How the points are linked:
q649: p>q953, a>q847, i>q750, f>q660, j>q605, b>q547
q464: p>q949, a>q491, i>q707, f>q740, j>q633, b>q882
q769: p>q37, a>q517, i>q312, f>q520, j>q578, b>q337
q312: p>q337, a>q684, i>q830, f>q748, j>q535, b>q159
q4: p>q233, a>q18, i>q563, f>q846, j>q207, b>q355
q788: p>q130, a>q276, i>q649, f>q956, j>q970, b>q953
q534: p>q207, a>q427, i>q676, f>q922, j>q553, b>q164
q992: p>q660, a>q500, i>q464, f>q477, j>q736, b>q949
q355: p>q479, a>q846, i>q722, f>q207, j>q86, b>q854
q385: p>q740, a>q645, i>q578, f>q988, j>q302, b>q517
q660: p>q970, a>q781, i>q949, f>q234, j>q500, b>q605
q535: p>q684, a>q475, i>q869, f>q582, j>q833, b>q794
q231: p>q764, a>q130, i>q500, f>q372, j>q788, b>q781
q314: p>q901, a>q216, i>q234, f>q130, j>q372, b>q231
q645: p>q939, a>q949, i>q568, f>q430, j>q464, b>q988
q781: p>q314, a>q372, i>q477, f>q788, j>q953, b>q234
q764: p>q537, a>q967, i>q781, f>q216, j>q130, b>q314
q949: p>q605, a>q477, i>q882, f>q736, j>q491, b>q430
q164: p>q86, a>q922, i>q29, f>q553, j>q301, b>q170
q581: p>q833, a>q159, i>q18, f>q744, j>q830, b>q541
q159: p>q932, a>q748, i>q825, f>q535, j>q794, b>q744
q427: p>q590, a>q479, i>q301, f>q4, j>q355, b>q922
q563: p>q355, a>q86, i>q508, f>q534, j>q164, b>q722
q233: p>q869, a>q541, i>q355, f>q943, j>q18, b>q479
q967: p>q114, a>q508, i>q372, f>q35, j>q706, b>q216
q430: p>q992, a>q736, i>q37, f>q491, j>q740, b>q464
q970: p>q276, a>q314, i>q605, f>q231, j>q781, b>q847
q590: p>q825, a>q993, i>q922, f>q233, j>q479, b>q792
q114: p>q301, a>q722, i>q216, f>q49, j>q508, b>q24
q748: p>q578, a>q19, i>q113, f>q475, j>q582, b>q535
q932: p>q769, a>q578, i>q744, f>q684, j>q748, b>q312
q794: p>q748, a>q582, i>q993, f>q833, j>q543, b>q113
q922: p>q792, a>q4, i>q774, f>q355, j>q854, b>q553
q475: p>q700, a>q769, i>q543, f>q337, j>q932, b>q582
q846: p>q943, a>q408, i>q534, f>q590, j>q792, b>q207
q736: p>q500, a>q649, i>q633, f>q547, j>q939, b>q491
q740: p>q736, a>q939, i>q517, f>q750, j>q645, b>q633
q29: p>q170, a>q774, i>q764, f>q114, j>q24, b>q537
q408: p>q830, a>q869, i>q427, f>q993, j>q233, b>q590
q854: p>q4, a>q207, i>q49, f>q86, j>q534, b>q563
q422: p>q788, a>q970, i>q939, f>q847, j>q660, b>q649
q869: p>q794, a>q543, i>q479, f>q581, j>q541, b>q993
q19: p>q568, a>q707, i>q833, f>q769, j>q337, b>q475
q722: p>q854, a>q534, i>q35, f>q164, j>q170, b>q49
q537: p>q676, a>q114, i>q314, f>q24, j>q967, b>q901
q744: p>q312, a>q535, i>q408, f>q794, j>q113, b>q830
q676: p>q164, a>q301, i>q901, f>q774, j>q114, b>q29
q302: p>q645, a>q464, i>q19, f>q882, j>q37, b>q568
q700: p>q302, a>q37, i>q582, f>q707, j>q769, b>q19
q477: p>q234, a>q422, i>q740, f>q649, j>q547, b>q736
q301: p>q922, a>q854, i>q24, f>q563, j>q722, b>q774
q774: p>q553, a>q563, i>q967, f>q722, j>q49, b>q114
q707: p>q882, a>q385, i>q932, f>q517, j>q520, b>q769
q582: p>q19, a>q337, i>q581, f>q932, j>q312, b>q833
q578: p>q517, a>q568, i>q535, f>q700, j>q19, b>q684
q943: p>q581, a>q830, i>q207, f>q825, j>q408, b>q18
q508: p>q722, a>q170, i>q733, f>q676, j>q29, b>q35
q491: p>q477, a>q547, i>q385, f>q939, j>q750, b>q740
q24: p>q774, a>q49, i>q130, f>q508, j>q35, b>q967
q372: p>q216, a>q733, i>q422, f>q276, j>q956, b>q788
q953: p>q372, a>q956, i>q547, f>q970, j>q847, b>q422
q956: p>q733, a>q764, i>q660, f>q314, j>q231, b>q970
q130: p>q967, a>q706, i>q953, f>q733, j>q276, b>q372
q207: p>q18, a>q590, i>q164, f>q792, j>q427, b>q86
q605: p>q847, a>q234, i>q430, f>q500, j>q477, b>q992
q337: p>q707, a>q520, i>q159, f>q578, j>q684, b>q932
q684: p>q520, a>q700, i>q794, f>q19, j>q475, b>q748
q939: p>q649, a>q605, i>q988, f>q992, j>q949, b>q750
q520: p>q385, a>q302, i>q748, f>q568, j>q700, b>q578
q170: p>q534, a>q553, i>q537, f>q301, j>q774, b>q676
q35: p>q49, a>q676, i>q276, f>q29, j>q537, b>q706
q500: p>q781, a>q953, i>q491, f>q422, j>q649, b>q477
q825: p>q744, a>q113, i>q792, f>q869, j>q993, b>q408
q543: p>q582, a>q312, i>q943, f>q159, j>q744, b>q581
q216: p>q24, a>q35, i>q788, f>q706, j>q733, b>q130
q113: p>q535, a>q833, i>q233, f>q543, j>q581, b>q869
q479: p>q993, a>q943, i>q854, f>q18, j>q846, b>q4
q49: p>q563, a>q164, i>q706, f>q170, j>q676, b>q508
q86: p>q846, a>q792, i>q170, f>q427, j>q922, b>q534
q750: p>q547, a>q992, i>q302, f>q949, j>q430, b>q645
q234: p>q231, a>q788, i>q736, f>q953, j>q422, b>q500
q541: p>q543, a>q744, i>q846, f>q830, j>q825, b>q943
q733: p>q35, a>q537, i>q970, f>q901, j>q764, b>q276
q553: p>q427, a>q355, i>q114, f>q854, j>q563, b>q301
q988: p>q750, a>q430, i>q700, f>q464, j>q882, b>q302
q993: p>q113, a>q581, i>q4, f>q541, j>q943, b>q233
q833: p>q475, a>q932, i>q541, f>q312, j>q159, b>q543
q792: p>q408, a>q233, i>q553, f>q479, j>q4, b>q427
q882: p>q430, a>q740, i>q769, f>q633, j>q385, b>q37
q517: p>q633, a>q988, i>q684, f>q302, j>q568, b>q520
q633: p>q491, a>q750, i>q520, f>q645, j>q988, b>q385
q547: p>q422, a>q660, i>q645, f>q605, j>q992, b>q939
q901: p>q29, a>q24, i>q231, f>q967, j>q216, b>q764
q830: p>q159, a>q794, i>q590, f>q113, j>q869, b>q825
q37: p>q464, a>q633, i>q337, f>q385, j>q517, b>q707
q706: p>q508, a>q29, i>q956, f>q537, j>q901, b>q733
q847: p>q956, a>q231, i>q992, f>q781, j>q234, b>q660
q276: p>q706, a>q901, i>q847, f>q764, j>q314, b>q956
q18: p>q541, a>q825, i>q86, f>q408, j>q590, b>q846
q568: p>q988, a>q882, i>q475, f>q37, j>q707, b>q700

In the rows, zero is written as 467.

The rows follow the links: the fewer symbols apart two points are, the more alike their rows tend to be.

Each row is also shifted at random along 4 hidden directions that mean nothing.

Row, then point:
641 579 547 450 523 494 569 433 399 560 627 315 493 306 506 523 334 418 462 348 639 492 503 611 487 403 385 518 625 465 607 449 325; point q748
541 522 493 559 381 409 425 446 482 492 297 517 398 547 543 306 673 455 385 477 414 370 417 421 536 501 379 389 341 399 353 443 566; point q967
503 475 410 543 556 515 463 500 521 439 639 541 480 432 553 369 598 487 496 423 356 446 413 560 466 481 323 496 493 490 612 599 412; point q113
424 504 547 521 419 478 530 445 400 564 483 386 428 337 395 426 285 436 472 563 515 323 397 401 390 492 504 367 390 349 489 377 422; point q633
383 517 444 394 463 474 531 632 513 402 588 385 449 324 598 450 318 462 493 461 352 602 470 523 702 468 493 481 378 447 601 655 418; point q578
311 349 488 481 534 449 346 387 435 452 354 440 515 627 560 494 447 572 546 392 500 441 450 470 377 555 692 522 571 564 368 388 514; point q774
482 432 355 385 398 429 467 415 545 484 314 443 470 517 356 564 362 440 443 527 361 499 538 370 445 403 599 495 456 468 308 497 638; point q788
571 412 359 533 531 476 505 543 531 383 414 478 455 415 416 432 324 533 428 654 331 453 430 303 360 415 595 421 485 548 415 522 548; point q491
636 519 601 525 390 454 592 473 411 559 520 514 467 320 446 334 439 355 457 532 611 377 463 464 610 362 327 544 358 336 515 366 369; point q385
472 491 538 431 544 464 383 492 434 347 417 459 429 632 598 454 596 534 378 421 592 583 541 481 585 441 556 482 514 606 414 357 429; point q164
580 411 460 506 474 435 509 646 492 396 396 480 464 279 610 362 314 555 553 588 301 456 345 368 532 538 505 421 400 478 455 599 537; point q949
299 628 453 610 294 371 514 410 466 519 312 373 477 489 383 380 568 341 377 258 608 462 506 588 402 348 304 568 564 466 325 502 576; point q706
643 493 489 361 478 423 490 400 449 541 287 528 401 413 463 591 519 522 372 616 497 428 510 285 463 434 392 331 519 477 313 327 558; point q422
665 370 459 379 324 402 443 533 445 426 283 497 496 455 353 579 408 470 585 499 417 533 435 383 393 568 490 434 384 438 323 507 598; point q372
623 531 565 355 508 487 489 542 396 492 611 303 443 250 545 590 290 524 548 420 474 509 382 546 475 610 447 315 501 422 631 520 336; point q475
915 518 497 489 378 481 492 347 440 588 588 461 536 505 400 436 569 308 500 262 598 444 519 656 525 397 316 636 469 342 567 459 368; point q479
385 439 475 512 485 425 569 556 458 407 359 545 521 357 489 458 407 512 486 516 571 554 510 400 429 333 395 612 609 619 364 456 519; point q547
516 521 332 567 431 449 442 311 534 542 333 484 468 595 333 454 619 417 367 413 437 363 507 460 256 387 397 472 588 492 327 478 617; point q35
475 473 369 371 420 428 485 381 531 527 307 426 452 483 388 580 370 449 413 536 367 463 540 368 451 425 550 428 479 446 320 502 634; point q781
346 440 482 503 506 560 387 376 414 435 616 393 475 671 234 535 424 409 437 422 622 456 506 514 250 452 649 459 484 482 527 306 332; point q233
588 436 435 390 329 387 472 497 512 491 289 434 490 410 460 511 360 436 539 463 371 512 462 417 548 514 518 487 401 396 356 570 621; point q231
521 429 413 345 447 477 379 389 498 530 513 528 470 523 437 608 677 456 550 352 328 467 448 545 436 613 343 394 438 379 511 566 489; point q427
344 523 343 402 444 489 434 351 541 506 518 465 486 600 408 563 657 396 424 302 412 529 568 604 475 418 358 536 549 462 479 578 509; point q355
588 415 433 438 321 414 479 501 453 409 284 490 527 509 267 573 415 409 528 431 538 580 520 423 342 430 473 540 480 505 305 476 588; point q314
266 489 606 473 449 387 547 566 408 462 324 514 484 304 660 391 437 512 496 491 595 514 460 426 660 422 383 563 508 515 394 409 494; point q605
358 467 578 506 309 385 436 548 391 410 285 480 450 490 426 428 543 442 493 421 579 505 416 435 450 529 425 440 369 435 335 415 518; point q733
342 558 463 381 383 391 526 385 455 599 294 360 455 349 454 599 379 453 433 437 511 460 512 431 452 436 411 415 579 439 336 459 595; point q234
585 430 366 520 569 548 421 495 506 415 642 530 464 471 390 524 605 526 515 453 346 453 387 497 218 561 323 358 536 530 594 583 418; point q581
1054 508 572 497 498 410 457 501 426 413 381 509 471 528 702 356 628 513 420 373 613 532 524 529 675 408 414 593 533 568 420 394 433; point q722
516 489 401 378 556 530 498 572 529 370 603 426 429 436 475 519 356 490 402 569 358 582 513 432 573 415 552 420 431 514 575 547 421; point q19
370 540 422 422 555 485 402 441 478 353 464 448 437 687 461 518 646 497 310 391 572 632 621 514 503 357 494 495 590 651 406 400 455; point q553
490 450 490 530 388 377 416 400 483 594 335 402 508 421 698 359 465 487 603 286 366 343 352 575 540 619 456 506 475 373 415 594 586; point q114

The symbols that take the first to the second take the third to the fourth, perhaps in another order. What is the fourth?
Answer with the point's name.
214 457 578 496 408 470 549 475 402 529 528 518 497 359 423 386 377 376 518 531 586 412 451 450 570 427 423 534 336 335 534 358 357
to 436 395 406 523 510 452 499 604 526 373 400 499 447 391 565 348 316 557 477 657 312 454 413 320 531 448 610 468 405 526 425 534 547
as 576 451 442 544 478 418 564 624 496 370 380 536 496 330 575 338 376 509 479 560 438 522 463 398 563 351 437 609 515 573 410 556 538
to q953

444 510 566 444 426 386 565 504 380 511 329 481 491 266 537 528 465 499 514 432 637 515 472 456 471 426 276 510 613 502 374 417 504
to 296 498 494 363 344 366 474 468 497 559 279 351 445 355 602 479 306 452 519 452 329 451 438 448 660 560 542 421 374 337 380 573 612
as 577 494 448 379 459 474 531 653 519 392 574 468 451 322 566 442 405 480 491 515 319 587 459 487 696 490 416 469 345 438 603 648 428
to q302

333 385 396 511 542 476 523 538 485 350 383 562 511 432 390 510 376 551 480 599 496 539 506 328 308 352 500 542 622 661 348 442 532
to 620 443 430 534 473 423 570 603 491 387 383 535 511 319 511 405 369 509 505 533 460 526 457 411 465 373 399 585 569 583 406 554 541
as 257 500 394 370 550 547 488 511 498 406 615 334 445 443 399 608 264 486 422 516 429 585 518 474 425 434 608 402 527 540 561 518 391
to q684

289 409 565 407 627 545 427 425 393 502 617 431 441 441 520 557 350 556 506 553 526 403 446 436 415 558 612 356 491 469 590 311 316
to 403 534 330 592 559 546 472 464 552 380 647 463 464 552 412 402 577 436 385 399 423 506 496 567 362 357 412 514 562 571 577 590 418
as 508 448 607 474 541 475 484 462 393 572 625 486 498 297 684 413 470 501 607 388 518 385 376 596 569 578 349 502 488 380 655 459 312
to q825

450 469 376 391 347 405 495 436 510 516 313 382 504 437 344 600 318 418 517 413 407 514 516 446 412 453 513 504 512 441 328 582 636
to 547 553 459 377 398 385 527 414 490 580 298 410 425 385 535 505 419 443 394 518 423 447 505 400 611 429 445 418 474 405 336 477 605
as 386 463 513 519 492 409 419 419 434 449 377 386 532 577 629 413 441 486 493 260 630 521 523 599 527 421 589 655 631 579 385 445 483
to q114

424 414 391 350 443 436 428 418 521 512 302 460 417 518 435 563 392 508 418 629 308 443 491 287 504 489 638 351 400 427 322 447 625
to 527 501 522 512 292 383 517 542 447 398 285 489 509 504 428 359 494 367 440 394 618 578 530 484 579 353 417 619 402 471 327 446 543
as 394 401 375 393 479 525 382 292 511 541 550 547 496 652 339 568 625 401 475 394 413 432 539 531 410 453 467 531 464 406 503 465 460
to q943

324 497 405 368 413 461 402 398 506 521 503 447 491 505 460 596 624 439 517 271 375 512 466 613 452 572 325 459 501 413 510 610 510
to 829 442 529 486 498 419 406 457 400 470 373 459 516 516 577 496 528 525 538 316 588 502 457 544 425 508 469 544 623 571 389 430 477
as 397 492 430 523 404 439 520 526 469 493 438 309 466 259 402 508 190 481 553 466 386 420 347 451 237 563 509 359 528 433 469 608 535
to q517

548 411 426 542 506 429 416 345 496 509 348 465 522 615 561 417 486 496 486 357 497 420 510 512 425 425 587 629 608 542 357 449 554
to 423 509 475 365 521 467 367 482 451 380 460 470 421 593 528 572 668 541 399 389 469 591 507 508 497 532 418 363 498 550 448 461 458
as 348 520 480 570 458 479 537 429 483 522 470 374 418 433 412 326 270 415 334 607 487 334 481 386 490 346 634 448 399 411 460 385 447
to q736

600 536 468 540 474 531 431 541 440 381 644 369 442 484 417 426 499 469 453 373 486 506 391 587 327 544 426 341 455 482 614 538 344
to 481 522 501 411 582 521 508 446 436 490 627 355 444 411 485 547 320 484 423 475 556 492 519 505 466 423 558 434 562 497 587 393 327
as 533 406 559 407 389 471 552 625 438 449 572 599 506 252 472 446 466 429 617 534 426 521 400 472 611 544 266 502 294 345 591 542 376
to q939

298 379 619 413 498 421 475 589 374 429 314 579 447 332 647 467 466 605 553 621 511 465 394 320 554 569 437 387 430 494 389 350 482
to 457 510 386 547 407 433 552 528 494 469 428 315 496 272 413 470 200 451 526 430 405 466 411 479 302 460 473 454 584 483 443 640 562
as 508 446 402 540 437 404 409 351 526 559 338 469 479 529 552 378 529 470 482 397 351 335 429 476 444 508 491 495 499 426 382 531 604
to q216

324 453 548 511 528 524 351 598 448 336 607 401 387 535 577 327 494 539 463 499 376 450 322 496 523 655 601 277 264 428 646 490 332
to 505 465 638 446 560 488 486 477 408 555 601 449 457 336 727 376 418 512 523 467 531 390 412 527 702 548 477 487 409 383 631 384 289
as -55 513 620 539 277 350 439 555 400 438 276 391 460 484 603 277 485 420 485 360 544 474 395 507 663 548 491 480 289 379 370 459 519
to q774

661 393 505 462 534 578 341 427 397 388 614 468 429 641 245 576 504 503 451 541 546 440 416 415 178 580 590 276 412 479 543 295 312
to 554 544 381 553 466 508 501 509 492 464 653 424 512 340 429 477 544 443 552 248 421 494 395 675 290 521 202 487 631 496 620 695 423
as 349 589 433 409 432 436 443 450 508 467 487 418 461 534 591 464 664 417 399 257 439 576 543 643 666 440 323 526 499 469 488 598 489
to q846

275 555 376 615 537 524 479 508 551 370 640 412 452 568 483 311 524 432 345 375 430 506 498 579 481 353 490 539 502 551 594 588 394
to 573 448 513 449 579 540 486 369 395 557 645 475 511 386 430 600 436 498 542 424 591 411 460 545 286 481 370 469 642 482 590 373 311
as 540 539 509 549 393 427 555 501 439 549 454 304 436 241 473 385 228 442 500 488 429 357 352 468 424 516 472 369 422 360 494 530 484
to q547

360 456 494 533 480 520 578 414 477 491 547 588 472 518 343 335 458 356 344 632 606 404 577 379 592 220 479 629 371 425 488 278 369
to 542 367 535 425 428 517 518 493 385 499 552 610 505 338 278 579 463 429 585 584 535 433 417 392 313 516 298 418 393 378 530 371 365
as 566 485 524 534 521 535 388 539 437 350 634 418 403 585 484 364 512 482 400 492 470 463 407 490 468 551 576 338 333 473 596 422 326
to q943

414 558 521 568 458 513 449 476 446 405 616 330 462 581 463 320 424 390 382 362 590 489 484 596 518 426 563 506 415 473 584 427 313
to 593 496 337 546 515 540 464 492 497 410 654 461 491 452 312 536 561 484 496 361 412 496 424 577 153 499 291 389 612 543 587 624 419
as 492 348 523 477 622 534 409 463 454 486 628 637 461 438 651 390 605 578 559 575 354 344 367 442 547 584 424 418 398 439 629 423 346
to q582

471 455 395 541 460 449 388 361 517 488 323 553 413 657 403 420 666 485 347 544 369 332 463 348 351 464 491 345 422 470 326 393 593
to 511 560 520 562 321 385 460 464 456 492 289 470 425 491 507 330 642 401 413 386 516 422 424 481 525 471 316 431 397 413 358 469 565
as 521 450 536 484 421 495 520 410 370 562 518 471 470 342 226 579 374 429 526 541 594 359 397 402 205 505 380 350 472 361 494 335 386
to q302

435 530 569 527 367 451 562 440 388 594 507 358 473 264 360 463 295 382 526 451 589 355 385 492 344 495 388 415 467 330 510 413 401
to 462 470 557 494 407 487 573 461 412 534 537 540 489 361 363 424 429 368 492 533 605 411 475 455 479 387 346 543 393 364 516 352 357
as 702 573 385 581 544 553 466 512 522 349 653 448 427 566 418 358 596 437 327 447 450 503 498 544 416 379 422 450 481 562 593 529 376
to q943

